Below is a small trained network, with its code and all its weights. Each question gives an input and a target symbol and asks what happens when units are switched off, that is, made to give their printed mean instead of their output.

import numpy as np


def w(rows, s, z=0):
    codes = np.array(rows[::2]) - 128.0
    scale = np.full(codes.shape[1], s)
    scale[-1] = z or s
    return codes * scale


def f(y):
    return np.maximum(y, 0)


def softmax(a):
    e = np.exp(a - a.max(-1, keepdims=True))
    return e / e.sum(-1, keepdims=True)


def log_softmax(a):
    a = a - a.max(-1, keepdims=True)
    return a - np.log(np.exp(a).sum(-1, keepdims=True))


def net(x, mask):
    ids = ['αβγδεμπψω'.index(c) for c in x.split()]
    T = len(ids)
    res = E[ids] + P[:T]
    u = 0
    for l in range(2):
        q, k, v = (res @ M[l].T for M in (Q, K, V))
        z = softmax(np.where(np.tri(T) > 0, q @ k.T / 4**0.5, -1e9)) @ v
        res = res + np.where(mask[u], z, O[l][:, -1]) @ O[l][:, :-1]
        u += 1
        y = f(res @ A[l][:, :-1].T + A[l][:, -1])
        res = res + np.where(mask[u : u + 8], y, B[l][:, -1]) @ B[l][:, :-1]
        u += 8
    return log_softmax(res[-1] @ U[:, :-1].T + U[:, -1])


Q, K, V, O, A, B = {}, {}, {}, {}, {}, {}
E = w([
[210,120,110,62,121,127,168,125,208,69],'α',
[171,152,192,196,151,152,30,137,166,41],'β',
[100,81,97,198,93,65,196,113,72,164],'γ',
[163,86,249,96,173,79,50,122,160,91],'δ',
[45,41,195,70,185,153,147,164,221,125],'ε',
[162,173,88,81,64,46,233,156,154,96],'μ',
[124,159,114,169,187,109,182,105,194,83],'π',
[89,201,107,51,102,188,109,81,103,131],'ψ',
[50,149,110,124,123,51,166,225,146,125],'ω',
],0.018)
P = w([
[28,17,74,183,210,253,96,42,202,252],'0',
[65,186,246,95,153,113,195,182,29,75],'1',
[62,190,241,72,153,96,204,193,73,80],'2',
[65,186,213,108,158,99,166,171,60,43],'3',
[73,178,186,102,141,54,132,148,112,45],'4',
[63,165,193,105,141,94,173,168,107,43],'5',
[46,142,214,98,164,121,219,173,106,70],'6',
[62,158,181,107,156,92,169,149,111,26],'7',
[75,157,174,109,144,85,138,140,149,36],'8',
[49,136,179,115,156,99,161,155,146,43],'9',
[72,140,166,137,136,74,116,144,163,19],'10',
[48,127,182,147,136,98,132,158,167,41],'11',
[65,118,153,145,137,84,131,150,185,50],'12',
[60,114,163,122,137,135,154,169,137,30],'13',
],0.005)
Q[0] = w([
[106,83,169,115,156,150,45,196,91,111],'L0H0',
[104,151,145,64,134,140,103,99,128,71],'L0H0',
[11,138,174,109,117,89,120,133,134,55],'L0H0',
[167,130,106,101,160,129,186,57,91,156],'L0H0',
],0.011)
K[0] = w([
[125,200,192,85,137,207,58,27,1,159],'L0H0',
[143,119,56,89,193,186,85,102,227,199],'L0H0',
[80,179,13,189,58,165,84,62,190,205],'L0H0',
[145,65,70,166,191,13,97,239,139,82],'L0H0',
],0.0066)
V[0] = w([
[242,89,133,179,114,119,50,143,158,255],'L0H0',
[164,81,183,154,147,121,123,144,141,170],'L0H0',
[129,135,148,180,167,181,125,165,149,193],'L0H0',
[177,54,98,196,165,112,159,173,142,70],'L0H0',
],0.0061)
O[0] = w([
[156,134,66,87,137,95,66,37,204,118,2],'L0H0',
[98,82,180,131,27,106,164,75,188,2,94],'L0H0',
[103,101,115,164,176,133,54,164,157,194,89],'L0H0',
[135,188,162,100,151,87,232,51,107,78,131],'L0H0',
],0.0095,0.0074)
A[0] = w([
[13,107,58,152,119,154,101,77,109,153,238],'L0N0',
[147,83,151,45,204,144,215,184,235,113,159],'L0N1',
[148,194,139,143,101,235,141,123,79,150,32],'L0N2',
[153,187,74,167,101,121,136,195,136,138,253],'L0N3',
[114,57,255,99,108,10,107,145,123,89,135],'L0N4',
[144,174,133,147,146,131,27,72,196,131,22],'L0N5',
[201,154,168,129,139,162,84,141,73,142,111],'L0N6',
[75,66,132,216,73,158,166,152,176,145,121],'L0N7',
],0.0064,0.002)
B[0] = w([
[74,145,194,99,131,25,130,126,24,112,144],'L0N0',
[172,131,101,190,73,122,2,149,122,12,254],'L0N1',
[152,186,156,125,52,8,80,32,167,96,151],'L0N2',
[161,142,199,94,106,1,144,211,174,49,202],'L0N3',
[100,135,32,163,40,191,236,164,25,67,237],'L0N4',
[61,39,133,158,58,87,76,85,181,94,148],'L0N5',
[225,103,119,97,147,219,233,114,241,205,157],'L0N6',
[40,216,112,108,201,90,96,57,26,86,172],'L0N7',
],0.0063,0.0099)
Q[1] = w([
[60,171,254,101,85,132,144,247,97,50],'L1H0',
[124,93,138,115,73,112,89,176,103,68],'L1H0',
[158,127,127,72,159,153,108,82,161,156],'L1H0',
[114,64,129,125,99,155,129,84,82,141],'L1H0',
],0.0087)
K[1] = w([
[114,159,128,1,132,93,46,82,97,193],'L1H0',
[175,118,204,90,174,141,119,53,175,140],'L1H0',
[195,183,218,151,120,149,160,215,128,111],'L1H0',
[91,147,126,233,191,132,145,83,144,145],'L1H0',
],0.0079)
V[1] = w([
[239,214,82,199,133,181,147,150,147,123],'L1H0',
[171,104,96,89,1,197,129,226,90,56],'L1H0',
[93,165,87,73,165,66,171,229,39,144],'L1H0',
[23,172,204,164,185,155,105,201,163,69],'L1H0',
],0.0064)
O[1] = w([
[21,150,157,134,133,138,244,140,103,29,2],'L1H0',
[114,53,153,121,67,185,117,234,4,135,202],'L1H0',
[163,2,189,52,132,127,121,2,177,165,183],'L1H0',
[123,158,153,34,240,128,115,169,70,121,253],'L1H0',
],0.0094,0.0076)
A[1] = w([
[108,171,32,137,127,109,158,77,254,105,2],'L1N0',
[163,71,226,132,83,137,171,143,123,157,134],'L1N1',
[170,93,141,87,175,138,56,147,150,111,212],'L1N2',
[138,73,131,62,190,183,147,75,133,99,71],'L1N3',
[57,23,152,165,104,149,97,110,160,134,248],'L1N4',
[170,161,165,81,69,214,113,105,195,131,194],'L1N5',
[103,117,64,74,144,96,141,113,58,90,134],'L1N6',
[97,87,91,144,92,196,105,126,167,140,164],'L1N7',
],0.0079,0.0026)
B[1] = w([
[202,107,136,110,160,86,149,122,64,196,158],'L1N0',
[195,152,122,175,108,147,74,129,179,171,246],'L1N1',
[119,156,56,108,155,221,170,66,159,106,253],'L1N2',
[78,102,121,129,102,55,136,246,142,186,196],'L1N3',
[189,180,201,103,100,159,125,118,115,99,181],'L1N4',
[62,116,60,178,108,112,178,131,178,159,173],'L1N5',
[147,202,162,151,127,98,151,131,162,164,229],'L1N6',
[123,105,94,84,168,74,171,124,74,254,146],'L1N7',
],0.0087,0.013)
U = w([
[77,113,1,142,86,197,230,86,130,81,198],'α',
[122,251,114,191,118,163,43,111,217,167,26],'β',
[129,96,52,169,128,128,162,66,61,195,217],'γ',
[145,65,17,158,105,159,114,191,69,228,3],'δ',
[153,156,98,32,152,213,97,100,38,139,101],'ε',
[177,140,230,91,46,100,33,132,189,110,171],'μ',
[112,130,189,140,239,128,174,72,181,44,191],'π',
[55,232,91,72,12,150,52,43,151,194,186],'ψ',
[62,63,117,91,154,66,75,235,212,188,88],'ω',
],0.0044,0.0037)

Each question gives the input, a string of symbols that net reads in full, and the target symbol t.
The units are the heads (4 rows each of Q, K, V and O) and the neurons (one row each of A and B). Each row of codes is followed by its name. A weight is (code - 128) times the scale printed after its matrix; where a second scale follows, it is the last column's (O, A, B and U).
mask holds one flag per unit, layer by layer, with each layer's heads first. A switched-off unit (its flag False) gives its mean, the last column of its rows in O or B, instead of its output. The means were averaged over made-up inputs and are rounded, as every weight is.
A unit's drop is (log p(t) with every unit on - log p(t) with that unit switched off) / (log p(t) with every unit on - log p(t) with every unit switched off).
The circuit of an input: a set's keep is (log p(t) with only the set's units on - log p(t) with every unit switched off) / (log p(t) with every unit on - log p(t) with every unit switched off). Starting from the 12 units with the biggest drops (on a tie, the unit counted first), units are removed one at a time, each time the one whose removal leaves the highest keep (on an exact tie, the one counted first), for as long as the keep stays at least 0.8.
circuit, biggest first: the units of the circuit, biggest drop first
k most important neurons: the k neurons with the biggest drops, biggest first
k most important neurons of layer l: the k neurons of layer l with the biggest drops, biggest first
input β δ μ, target β: circuit, biggest first -> L1H0, L0H0, L0N4, L0N5
input ε μ δ, target ε: circuit, biggest first -> L1H0, L1N2
input ω α ε μ, target ω: 2 most important neurons -> L1N3, L0N7
input δ μ ε π ω β μ, target δ: circuit, biggest first -> L1H0, L0H0, L0N4
input α γ μ β α μ μ μ, target α: circuit, biggest first -> L1H0
input β π β γ ε ε β π, target β: circuit, biggest first -> L0H0, L1H0, L0N5, L0N4
input β β ω μ μ μ ω μ β β ε π γ, target β: circuit, biggest first -> L0H0, L1H0, L0N5, L0N4
input β π μ β ω ε ω, target β: circuit, biggest first -> L1H0, L0H0, L0N5, L0N4
input μ ω γ μ π, target μ: circuit, biggest first -> L1H0, L1N2, L1N4
input ω δ α, target ω: 2 most important neurons of layer 0 -> L0N4, L0N7
input ω α α ε π μ μ γ β μ ω β β, target ω: 2 most important neurons -> L1N3, L0N1
input μ ψ ε ω γ ε μ ε β β ω γ π π, target π: 2 most important neurons of layer 0 -> L0N4, L0N2
input π ε ε, target π: 2 most important neurons of layer 0 -> L0N4, L0N1
input δ μ ω, target δ: most important neuron -> L0N4
input γ ε π α, target γ: 2 most important neurons -> L1N0, L0N4
input ω β γ β β β β α β, target ω: 2 most important neurons -> L1N3, L0N4
input β π β μ μ α μ ω δ π δ π μ α, target β: circuit, biggest first -> L1H0, L0H0, L0N5
input δ ε π ε, target δ: circuit, biggest first -> L1H0, L0N4, L0H0, L0N5
input ω ε ω α π ψ α, target α: 2 most important neurons -> L0N1, L0N4
input μ ω ε β ω μ ε μ β μ μ ε, target μ: 3 most important neurons -> L0N4, L1N4, L0N1
input β μ μ β ε δ, target β: 2 most important neurons of layer 0 -> L0N5, L0N4
input ε α μ π α γ, target ε: most important neuron -> L0N7
input μ γ π μ β ε α, target μ: 3 most important neurons -> L0N4, L1N1, L1N2
input μ μ β μ μ ε ψ β α, target α: 4 most important neurons -> L0N4, L0N1, L1N5, L0N2
input μ μ β ω μ γ β ω γ μ δ μ γ μ, target μ: 3 most important neurons -> L0N4, L1N2, L1N1
